Below is a small trained network, with its code and all its weights. Each question gives an input and a class and asks what happens when units are switched off, that is, made to give their printed mean instead of their output.

import numpy as np


def w(rows, s, z=0):
    codes = np.array(rows[::2]) - 128.0
    scale = np.full(codes.shape[1], s)
    scale[-1] = z or s
    return codes * scale


def f(y):
    return np.maximum(y, 0)


def log_softmax(a):
    a = a - a.max(-1, keepdims=True)
    return a - np.log(np.exp(a).sum(-1, keepdims=True))


def net(x, mask):
    res = np.array(x, float).reshape(1, 3) / 4 @ E
    y = f(res @ A[0][:, :-1].T + A[0][:, -1])
    res = res + np.where(mask, y, B[0][:, -1]) @ B[0][:, :-1]
    return log_softmax(res[-1] @ U[:, :-1].T + U[:, -1])


A, B = {}, {}
E = w([
[53,247,123],'x0',
[249,144,124],'x1',
[156,149,211],'x2',
],0.015)
A[0] = w([
[153,106,112,124],'N0',
[95,145,94,91],'N1',
[104,157,162,158],'N2',
[160,129,85,114],'N3',
[181,100,128,146],'N4',
[116,154,112,134],'N5',
[84,151,113,2],'N6',
[132,80,108,147],'N7',
[75,123,86,214],'N8',
[98,125,183,137],'N9',
[120,139,49,126],'N10',
[157,66,122,160],'N11',
[181,92,122,116],'N12',
[131,145,4,112],'N13',
[170,104,119,145],'N14',
[76,122,113,71],'N15',
[92,106,135,49],'N16',
[204,131,174,133],'N17',
[155,185,166,114],'N18',
[158,101,87,97],'N19',
[170,201,213,145],'N20',
[107,133,99,172],'N21',
[87,153,162,113],'N22',
[81,153,100,13],'N23',
[108,154,94,168],'N24',
[121,139,36,122],'N25',
[161,130,151,99],'N26',
[121,152,203,70],'N27',
[161,82,114,134],'N28',
[91,125,188,119],'N29',
[117,140,128,94],'N30',
[20,98,110,73],'N31',
[99,133,92,174],'N32',
[198,151,126,153],'N33',
[160,125,153,133],'N34',
[164,132,78,120],'N35',
[68,153,130,26],'N36',
[153,148,125,180],'N37',
[119,162,128,33],'N38',
[186,133,50,129],'N39',
[117,82,74,81],'N40',
[193,126,185,201],'N41',
[75,120,116,64],'N42',
[146,175,218,163],'N43',
[173,149,119,147],'N44',
[152,84,109,108],'N45',
],0.021,0.0066)
B[0] = w([
[122,97,123,175],'N0',
[109,107,167,182],'N1',
[130,94,117,181],'N2',
[64,110,102,175],'N3',
[117,103,130,218],'N4',
[93,151,161,169],'N5',
[94,125,156,175],'N6',
[157,86,180,190],'N7',
[120,159,182,224],'N8',
[61,112,65,169],'N9',
[17,155,64,200],'N10',
[124,90,155,225],'N11',
[123,108,124,217],'N12',
[9,191,32,231],'N13',
[91,114,127,200],'N14',
[154,136,200,183],'N15',
[168,164,162,158],'N16',
[155,112,166,246],'N17',
[169,145,147,198],'N18',
[124,101,93,184],'N19',
[239,188,135,245],'N20',
[112,148,187,178],'N21',
[85,88,108,183],'N22',
[94,124,167,185],'N23',
[88,140,179,190],'N24',
[54,158,85,209],'N25',
[141,134,137,175],'N26',
[149,147,71,177],'N27',
[109,78,156,208],'N28',
[87,106,94,173],'N29',
[108,120,143,143],'N30',
[169,143,201,248],'N31',
[130,154,216,191],'N32',
[202,146,204,229],'N33',
[157,78,163,182],'N34',
[81,126,97,182],'N35',
[102,116,136,192],'N36',
[142,170,171,176],'N37',
[130,123,157,154],'N38',
[69,121,121,218],'N39',
[191,153,161,187],'N40',
[210,80,76,251],'N41',
[151,134,184,182],'N42',
[214,157,97,223],'N43',
[223,160,200,193],'N44',
[127,94,144,193],'N45',
],0.012,0.018)
U = w([
[134,179,190,190],'0',
[12,100,122,109],'1',
[186,133,142,55],'2',
[63,127,165,120],'3',
[162,104,27,251],'4',
[104,137,8,53],'5',
[116,35,95,102],'6',
[38,214,90,112],'7',
],0.015,0.011)

Each question gives the input, the list of numbers given to net, and the class t.
The units are the neurons (one row each of A and B). Each row of codes is followed by its name. A weight is (code - 128) times the scale printed after its matrix; where a second scale follows, it is the last column's (A, B and U).
mask holds one flag per neuron, in row order. A switched-off neuron (its flag False) gives its mean, the last column of its row in B, instead of its output. The means were averaged over made-up inputs and are rounded, as every weight is.
A unit's drop is (log p(t) with every unit on - log p(t) with that unit switched off) / (log p(t) with every unit on - log p(t) with every unit switched off).
The circuit of an input: a set's keep is (log p(t) with only the set's units on - log p(t) with every unit switched off) / (log p(t) with every unit on - log p(t) with every unit switched off). Starting from the 12 units with the biggest drops (on a tie, the unit counted first), units are removed one at a time, each time the one whose removal leaves the highest keep (on an exact tie, the one counted first), for as long as the keep stays at least 0.8.
circuit, biggest first: the units of the circuit, biggest drop first
unit that matters most: the unit with the biggest drop
top k neurons: the k neurons with the biggest drops, biggest first
drop of u: that unit's drop, to one decimal
input [3,-5,-8], class 7: circuit, biggest first => (N13)
input [4,-3,-1], class 3: top 2 neurons => (N31, N20)
input [8,-7,0], class 3: top 3 neurons => (N31, N22, N20)
input [-4,8,-7], class 1: top 2 neurons => (N13, N39)
input [-5,-5,-8], class 1: top 4 neurons => (N13, N20, N10, N33)
input [0,-6,-8], class 7: top 3 neurons => (N13, N10, N25)
input [0,-2,-1], class 3: top 2 neurons => (N20, N33)
input [-7,7,4], class 2: top 2 neurons => (N33, N44)
input [-3,-2,-1], class 6: top 2 neurons => (N20, N33)
input [1,-8,5], class 3: top 2 neurons => (N9, N29)
input [6,-7,0], class 3: top 3 neurons => (N31, N22, N20)
input [3,-2,0], class 3: top 3 neurons => (N20, N33, N44)
input [-6,3,-6], class 6: top 2 neurons => (N7, N40)
input [-5,-1,-4], class 1: unit that matters most => N41
input [8,-5,-1], class 3: top 2 neurons => (N31, N15)
input [-3,-7,4], class 3: drop of N10 => 0.3
input [8,-2,-8], class 7: drop of N13 => 1.2
input [-5,5,-6], class 6: drop of N7 => 0.2
input [-1,0,4], class 2: drop of N13 => 0.3
input [7,2,-1], class 7: top neuron => (N33)
